Here is a tiny trained network, its code and every weight. The questions are about switching its units off for an input and a target symbol, where a switched-off unit gives its printed mean instead of its output.

import numpy as np


def w(rows, s, z=0):
    codes = np.array(rows[::2]) - 128.0
    scale = np.full(codes.shape[1], s)
    scale[-1] = z or s
    return codes * scale


def f(y):
    return y / 2 * (1 + np.tanh(0.7978845608 * (y + 0.044715 * y**3)))


def softmax(a):
    e = np.exp(a - a.max(-1, keepdims=True))
    return e / e.sum(-1, keepdims=True)


def log_softmax(a):
    a = a - a.max(-1, keepdims=True)
    return a - np.log(np.exp(a).sum(-1, keepdims=True))


def net(x, mask):
    ids = ['ΔΘΞΦεμψω'.index(c) for c in x.split()]
    T = len(ids)
    res = E[ids] + P[:T]
    u = 0
    for l in range(3):
        r = res
        for j in range(2):
            rows = slice(2 * j, 2 * j + 2)
            q, k, v = (r @ M[l][rows].T for M in (Q, K, V))
            z = softmax(np.where(np.tri(T) > 0, q @ k.T / 2**0.5, -1e9)) @ v
            o = O[l][rows]
            res = res + np.where(mask[u + j], z, o[:, -1]) @ o[:, :-1]
        u += 2
        y = f(res @ A[l][:, :-1].T + A[l][:, -1])
        res = res + np.where(mask[u : u + 8], y, B[l][:, -1]) @ B[l][:, :-1]
        u += 8
    return log_softmax(res[-1] @ U[:, :-1].T + U[:, -1])


Q, K, V, O, A, B = {}, {}, {}, {}, {}, {}
E = w([
[139,68,127,107,200,127],'Δ',
[107,109,184,158,194,102],'Θ',
[124,37,92,130,198,85],'Ξ',
[137,201,103,67,90,90],'Φ',
[144,43,144,78,141,136],'ε',
[139,7,110,81,117,103],'μ',
[117,44,190,113,80,102],'ψ',
[144,98,156,82,207,164],'ω',
],0.018)
P = w([
[249,130,124,144,107,154],'0',
[196,125,100,159,144,100],'1',
[175,128,107,151,147,101],'2',
[154,124,113,140,146,104],'3',
[136,121,123,127,145,107],'4',
[117,117,134,113,146,115],'5',
[103,112,138,98,146,121],'6',
[87,112,152,86,145,128],'7',
[72,107,159,72,142,134],'8',
[60,104,168,58,143,145],'9',
[57,102,175,44,144,146],'10',
],0.018)
Q[0] = w([
[97,210,71,158,84,223],'0.h1',
[165,21,222,125,183,88],'0.h1',
[204,1,183,29,213,9],'0.h2',
[82,154,10,50,161,70],'0.h2',
],0.0086)
K[0] = w([
[53,119,74,128,141,114],'0.h1',
[249,126,108,153,131,129],'0.h1',
[46,155,159,71,120,117],'0.h2',
[40,99,128,104,141,163],'0.h2',
],0.016)
V[0] = w([
[111,209,131,99,28,161],'0.h1',
[124,181,142,106,136,85],'0.h1',
[114,129,198,178,135,138],'0.h2',
[123,2,175,164,170,147],'0.h2',
],0.0078)
O[0] = w([
[182,113,203,75,155,1,117],'0.h1',
[172,144,119,89,142,86,138],'0.h1',
[137,163,193,157,110,156,4],'0.h2',
[121,157,167,222,87,80,148],'0.h2',
],0.009,0.0032)
A[0] = w([
[149,206,214,227,60,110,39],'0.n1',
[67,135,97,162,73,26,87],'0.n2',
[46,178,136,228,241,66,169],'0.n3',
[123,162,241,168,155,161,59],'0.n4',
[81,87,171,70,171,116,79],'0.n5',
[77,117,183,192,91,139,1],'0.n6',
[187,188,102,78,177,182,128],'0.n7',
[224,158,253,156,144,222,35],'0.n8',
],0.0065,0.0052)
B[0] = w([
[22,93,44,131,228,46,136],'0.n1',
[191,189,145,127,175,188,160],'0.n2',
[160,69,154,21,12,194,186],'0.n3',
[156,83,62,185,81,74,129],'0.n4',
[118,126,123,82,163,156,253],'0.n5',
[217,104,3,105,194,148,133],'0.n6',
[185,133,159,141,133,179,188],'0.n7',
[179,169,231,219,26,66,124],'0.n8',
],0.0058,0.0044)
Q[1] = w([
[62,24,120,252,142,179],'1.h1',
[228,18,232,95,222,166],'1.h1',
[100,200,113,75,79,108],'1.h2',
[111,84,152,45,205,142],'1.h2',
],0.011)
K[1] = w([
[254,104,118,252,109,107],'1.h1',
[188,210,154,205,15,118],'1.h1',
[113,250,99,100,91,122],'1.h2',
[49,122,159,103,142,128],'1.h2',
],0.0093)
V[1] = w([
[95,114,85,137,255,128],'1.h1',
[153,220,223,158,214,189],'1.h1',
[119,157,87,140,204,135],'1.h2',
[233,120,99,129,136,124],'1.h2',
],0.0098)
O[1] = w([
[96,133,108,203,254,160,46],'1.h1',
[42,170,15,117,87,117,3],'1.h1',
[149,130,168,151,45,116,112],'1.h2',
[31,119,176,83,123,144,226],'1.h2',
],0.0086,0.0061)
A[1] = w([
[127,131,150,120,87,139,75],'1.n1',
[248,172,52,122,126,113,105],'1.n2',
[124,146,142,157,178,93,33],'1.n3',
[147,146,135,185,105,78,42],'1.n4',
[91,167,112,169,128,139,3],'1.n5',
[129,112,104,71,151,175,168],'1.n6',
[100,229,168,138,123,138,141],'1.n7',
[85,62,146,167,158,169,89],'1.n8',
],0.014,0.0068)
B[1] = w([
[117,103,70,122,150,114,148],'1.n1',
[139,78,89,58,253,111,134],'1.n2',
[127,81,114,156,166,167,143],'1.n3',
[146,117,94,150,148,108,126],'1.n4',
[126,64,109,98,162,105,129],'1.n5',
[124,139,146,174,112,110,253],'1.n6',
[112,196,167,139,63,127,156],'1.n7',
[191,136,99,94,146,154,170],'1.n8',
],0.015,0.012)
Q[2] = w([
[119,201,120,131,194,72],'2.h1',
[2,151,109,155,151,47],'2.h1',
[129,182,26,115,229,60],'2.h2',
[126,59,100,150,87,148],'2.h2',
],0.0088)
K[2] = w([
[21,176,188,2,225,157],'2.h1',
[62,118,96,89,127,104],'2.h1',
[81,201,99,145,234,73],'2.h2',
[142,147,151,125,52,162],'2.h2',
],0.0093)
V[2] = w([
[158,157,155,173,130,228],'2.h1',
[253,115,104,241,173,17],'2.h1',
[162,220,182,165,67,115],'2.h2',
[112,162,120,168,199,100],'2.h2',
],0.006)
O[2] = w([
[175,116,41,82,129,109,47],'2.h1',
[143,253,131,179,139,94,197],'2.h1',
[59,108,116,70,169,150,101],'2.h2',
[90,116,73,44,88,125,1],'2.h2',
],0.0076,0.006)
A[2] = w([
[31,224,78,210,35,138,121],'2.n1',
[68,110,195,147,76,239,200],'2.n2',
[155,99,113,60,71,198,185],'2.n3',
[102,194,156,205,138,183,164],'2.n4',
[176,191,26,91,148,144,85],'2.n5',
[120,162,111,255,97,227,114],'2.n6',
[20,106,136,116,115,127,62],'2.n7',
[160,149,231,120,82,36,1],'2.n8',
],0.0078,0.0093)
B[2] = w([
[135,108,183,36,93,232,189],'2.n1',
[132,142,76,152,120,56,212],'2.n2',
[99,142,137,193,210,118,189],'2.n3',
[168,31,63,165,32,107,189],'2.n4',
[182,100,120,38,79,55,143],'2.n5',
[47,64,112,57,164,98,189],'2.n6',
[206,254,217,115,154,244,143],'2.n7',
[118,229,25,86,188,174,254],'2.n8',
],0.0093,0.0097)
U = w([
[75,112,60,192,170,140,167],'Δ',
[140,110,162,123,53,95,90],'Θ',
[157,121,74,117,141,136,2],'Ξ',
[95,136,179,105,152,49,205],'Φ',
[110,98,162,195,88,2,129],'ε',
[175,121,191,186,126,123,132],'μ',
[142,198,85,194,86,94,142],'ψ',
[113,153,110,159,146,185,81],'ω',
],0.0097,0.0066)

Each question gives the input, a string of symbols that net reads in full, and the target symbol t.
The units are the heads (2 rows each of Q, K, V and O) and the neurons (one row each of A and B). Each row of codes is followed by its name. A weight is (code - 128) times the scale printed after its matrix; where a second scale follows, it is the last column's (O, A, B and U).
mask holds one flag per unit, layer by layer, with each layer's heads first. A switched-off unit (its flag False) gives its mean, the last column of its rows in O or B, instead of its output. The means were averaged over made-up inputs and are rounded, as every weight is.
A unit's drop is (log p(t) with every unit on - log p(t) with that unit switched off) / (log p(t) with every unit on - log p(t) with every unit switched off).
The circuit of an input: a set's keep is (log p(t) with only the set's units on - log p(t) with every unit switched off) / (log p(t) with every unit on - log p(t) with every unit switched off). Starting from the 12 units with the biggest drops (on a tie, the unit counted first), units are removed one at a time, each time the one whose removal leaves the highest keep (on an exact tie, the one counted first), for as long as the keep stays at least 0.8.
units of the circuit, in order: the units of the circuit, biggest drop first
most important unit: the unit with the biggest drop
k most important neurons: the k neurons with the biggest drops, biggest first
k most important neurons of layer l: the k neurons of layer l with the biggest drops, biggest first
heads that matter: for each layer, one digit per head in row order, 1 if its drop is at least 0.15 and else 0, layers parted by /
input Φ ψ Φ ε Φ, target ε: most important unit => 1.h1
input ψ Φ ω μ Ξ Θ μ, target ψ: heads that matter => 01 / 00 / 10
input Δ Φ ω Θ, target Δ: units of the circuit, in order => 0.h1, 1.h1
input ψ μ Φ Φ Φ Φ Δ ψ Φ, target Δ: units of the circuit, in order => 1.h1, 0.h2
input Ξ μ Δ ε Θ μ Δ, target Ξ: units of the circuit, in order => 1.n8, 0.h1, 2.n5
input ω Θ Δ Φ Φ ω Θ, target ω: 2 most important neurons => 2.n7, 0.n8
input Φ Φ μ, target Φ: units of the circuit, in order => 1.h2, 0.h1
input Ξ ψ Φ Φ ω ω, target Ξ: heads that matter => 10 / 10 / 10
input ψ ψ μ Φ ψ, target ψ: heads that matter => 01 / 00 / 10
input Φ ψ Ξ Ξ ψ, target Φ: heads that matter => 10 / 01 / 00
input Θ Φ μ Ξ Ξ μ ψ, target Θ: units of the circuit, in order => 2.n1, 0.h2, 1.h1
input Ξ Θ μ μ Φ Ξ μ Ξ μ Φ, target Ξ: heads that matter => 01 / 10 / 10
input Θ μ Δ ψ Θ, target Θ: 2 most important neurons of layer 0 => 0.n3, 0.n8
input Φ Φ Φ Φ ψ Φ, target ψ: most important neuron => 1.n7
input ψ Φ ψ Φ Δ ω, target ψ: units of the circuit, in order => 2.h1, 0.h2, 0.n8, 1.n4
input μ μ μ Θ Θ Δ Θ, target μ: units of the circuit, in order => 1.h1, 0.h1, 2.n8
input Θ Φ ψ, target Θ: 4 most important neurons => 2.n1, 0.n8, 0.n1, 1.n4
input ε ω Θ Φ ψ ψ μ μ μ Φ, target ψ: units of the circuit, in order => 0.h2, 2.n8, 1.n7
input μ Θ Φ, target Φ: 2 most important neurons => 1.n2, 0.n3
input μ Φ Φ ε μ μ ε, target μ: heads that matter => 11 / 10 / 00
input Δ ψ Φ Φ Δ Φ Φ ψ Ξ, target Δ: units of the circuit, in order => 0.h1
input Θ Φ ω Φ Φ ψ Θ Φ Δ, target Θ: heads that matter => 11 / 10 / 10
input ψ Φ Δ, target ψ: heads that matter => 01 / 10 / 10
input Θ Φ ψ ψ μ, target Θ: 4 most important neurons => 2.n1, 0.n8, 1.n4, 0.n1
input Φ Φ ω ψ Θ Φ, target ω: units of the circuit, in order => 0.h2, 1.h1, 1.n7, 2.n1
input ψ Φ μ ψ Φ Φ Φ Θ μ, target ψ: units of the circuit, in order => 0.h2, 2.h1, 0.n8, 1.n4
input ω ω ψ, target ω: most important unit => 2.n7
input Δ μ ε μ μ Φ Ξ Δ Φ ω μ, target Δ: 2 most important neurons => 0.n8, 2.n3
input Ξ Θ Δ ψ ψ Ξ μ Φ ψ Ξ, target Ξ: 2 most important neurons => 1.n8, 2.n5
